Below are the code and all the weights of a small trained network. Each question names an input and a class and asks about switching units off, where a switched-off unit gives its printed mean instead of its output.

import numpy as np


def w(rows, s, z=0):
    codes = np.array(rows[::2]) - 128.0
    scale = np.full(codes.shape[1], s)
    scale[-1] = z or s
    return codes * scale


def f(y):
    return np.maximum(y, 0)


def log_softmax(a):
    a = a - a.max(-1, keepdims=True)
    return a - np.log(np.exp(a).sum(-1, keepdims=True))


def net(x, mask):
    res = np.array(x, float).reshape(1, 4) / 4 @ E
    y = f(res @ A[0][:, :-1].T + A[0][:, -1])
    res = res + np.where(mask, y, B[0][:, -1]) @ B[0][:, :-1]
    return log_softmax(res[-1] @ U[:, :-1].T + U[:, -1])


A, B = {}, {}
E = w([
[151,176,92,25,145,87,117],'x0',
[123,133,129,127,128,131,127],'x1',
[110,121,5,182,146,108,135],'x2',
[115,172,164,147,96,52,183],'x3',
],0.016)
A[0] = w([
[94,77,124,223,113,175,82,67],'n1',
[121,104,51,107,211,153,95,101],'n2',
[123,141,236,182,137,141,206,146],'n3',
[62,94,116,179,108,165,78,38],'n4',
[174,75,159,136,173,255,49,8],'n5',
[131,112,134,213,142,204,174,181],'n6',
[92,99,224,215,34,115,158,143],'n7',
[127,164,60,221,151,109,145,180],'n8',
[169,151,218,76,128,179,65,110],'n9',
[122,149,67,160,222,180,70,97],'n10',
[121,215,122,158,46,23,225,24],'n11',
[175,114,200,77,110,164,98,68],'n12',
[69,55,136,195,84,145,103,197],'n13',
[132,147,41,144,131,144,139,133],'n14',
[150,155,198,83,135,155,90,161],'n15',
[116,14,135,234,119,194,162,90],'n16',
[145,106,188,219,66,164,147,104],'n17',
[112,178,213,105,51,89,169,125],'n18',
[46,66,109,128,178,90,158,50],'n19',
[83,171,40,231,115,91,139,2],'n20',
],0.0097,0.011)
B[0] = w([
[113,100,93,93,110,172,124,190],'n1',
[184,188,125,153,185,188,59,196],'n2',
[168,160,113,178,185,110,104,231],'n3',
[98,119,63,101,153,170,108,157],'n4',
[111,117,209,105,54,37,233,196],'n5',
[199,126,181,87,56,62,164,219],'n6',
[138,162,123,155,199,100,72,247],'n7',
[80,108,56,104,118,155,148,232],'n8',
[89,98,68,42,78,170,166,229],'n9',
[129,199,81,148,151,115,114,191],'n10',
[91,37,54,46,42,150,180,241],'n11',
[126,101,71,100,144,193,109,194],'n12',
[158,151,214,144,90,84,172,227],'n13',
[177,139,128,156,175,174,120,192],'n14',
[113,62,168,77,75,142,141,228],'n15',
[75,105,74,47,71,173,145,223],'n16',
[149,147,94,167,174,125,57,202],'n17',
[147,206,181,177,151,81,99,247],'n18',
[132,137,184,118,138,104,97,139],'n19',
[104,99,254,107,79,34,203,188],'n20',
],0.0096,0.013)
U = w([
[132,144,192,103,97,82,162,6],'0',
[120,118,56,92,110,160,140,254],'1',
[144,174,126,187,248,111,86,137],'2',
],0.019,0.00095)

Each question gives the input, the list of numbers given to net, and the class t.
The units are the neurons (one row each of A and B). Each row of codes is followed by its name. A weight is (code - 128) times the scale printed after its matrix; where a second scale follows, it is the last column's (A, B and U).
mask holds one flag per neuron, in row order. A switched-off neuron (its flag False) gives its mean, the last column of its row in B, instead of its output. The means were averaged over made-up inputs and are rounded, as every weight is.
A unit's drop is (log p(t) with every unit on - log p(t) with that unit switched off) / (log p(t) with every unit on - log p(t) with every unit switched off).
The circuit of an input: a set's keep is (log p(t) with only the set's units on - log p(t) with every unit switched off) / (log p(t) with every unit on - log p(t) with every unit switched off). Starting from the 12 units with the biggest drops (on a tie, the unit counted first), units are removed one at a time, each time the one whose removal leaves the highest keep (on an exact tie, the one counted first), for as long as the keep stays at least 0.8.
circuit, biggest first: the units of the circuit, biggest drop first
unit that matters most: the unit with the biggest drop
k most important neurons: the k neurons with the biggest drops, biggest first
drop of u: that unit's drop, to one decimal
input [-6,-4,-1,2], class 2: unit that matters most => n7
input [3,-2,2,5], class 1: 2 most important neurons => [n11; n13]
input [-6,-2,8,2], class 0: 2 most important neurons => [n20; n13]
input [-5,6,7,2], class 0: 2 most important neurons => [n20; n13]
input [0,3,-7,-8], class 0: 4 most important neurons => [n5; n11; n8; n16]
input [-8,8,2,1], class 0: 2 most important neurons => [n13; n6]
input [-6,4,-1,-4], class 0: 2 most important neurons => [n13; n5]
input [1,0,-6,-1], class 1: 2 most important neurons => [n9; n12]
input [2,0,-7,-5], class 1: 4 most important neurons => [n9; n12; n13; n20]
input [-8,5,5,3], class 0: 2 most important neurons => [n20; n13]
input [-8,5,-1,7], class 2: 3 most important neurons => [n7; n17; n3]
input [2,-2,3,6], class 1: 4 most important neurons => [n11; n13; n5; n6]
input [4,-7,-7,-5], class 1: 2 most important neurons => [n9; n12]
input [-3,2,-3,-4], class 0: circuit, biggest first => [n5]
input [4,-3,-8,-5], class 1: drop of n9 => 1.9
input [4,-1,1,7], class 1: drop of n5 => 0.3
input [5,4,8,-5], class 2: drop of n16 => 0.0
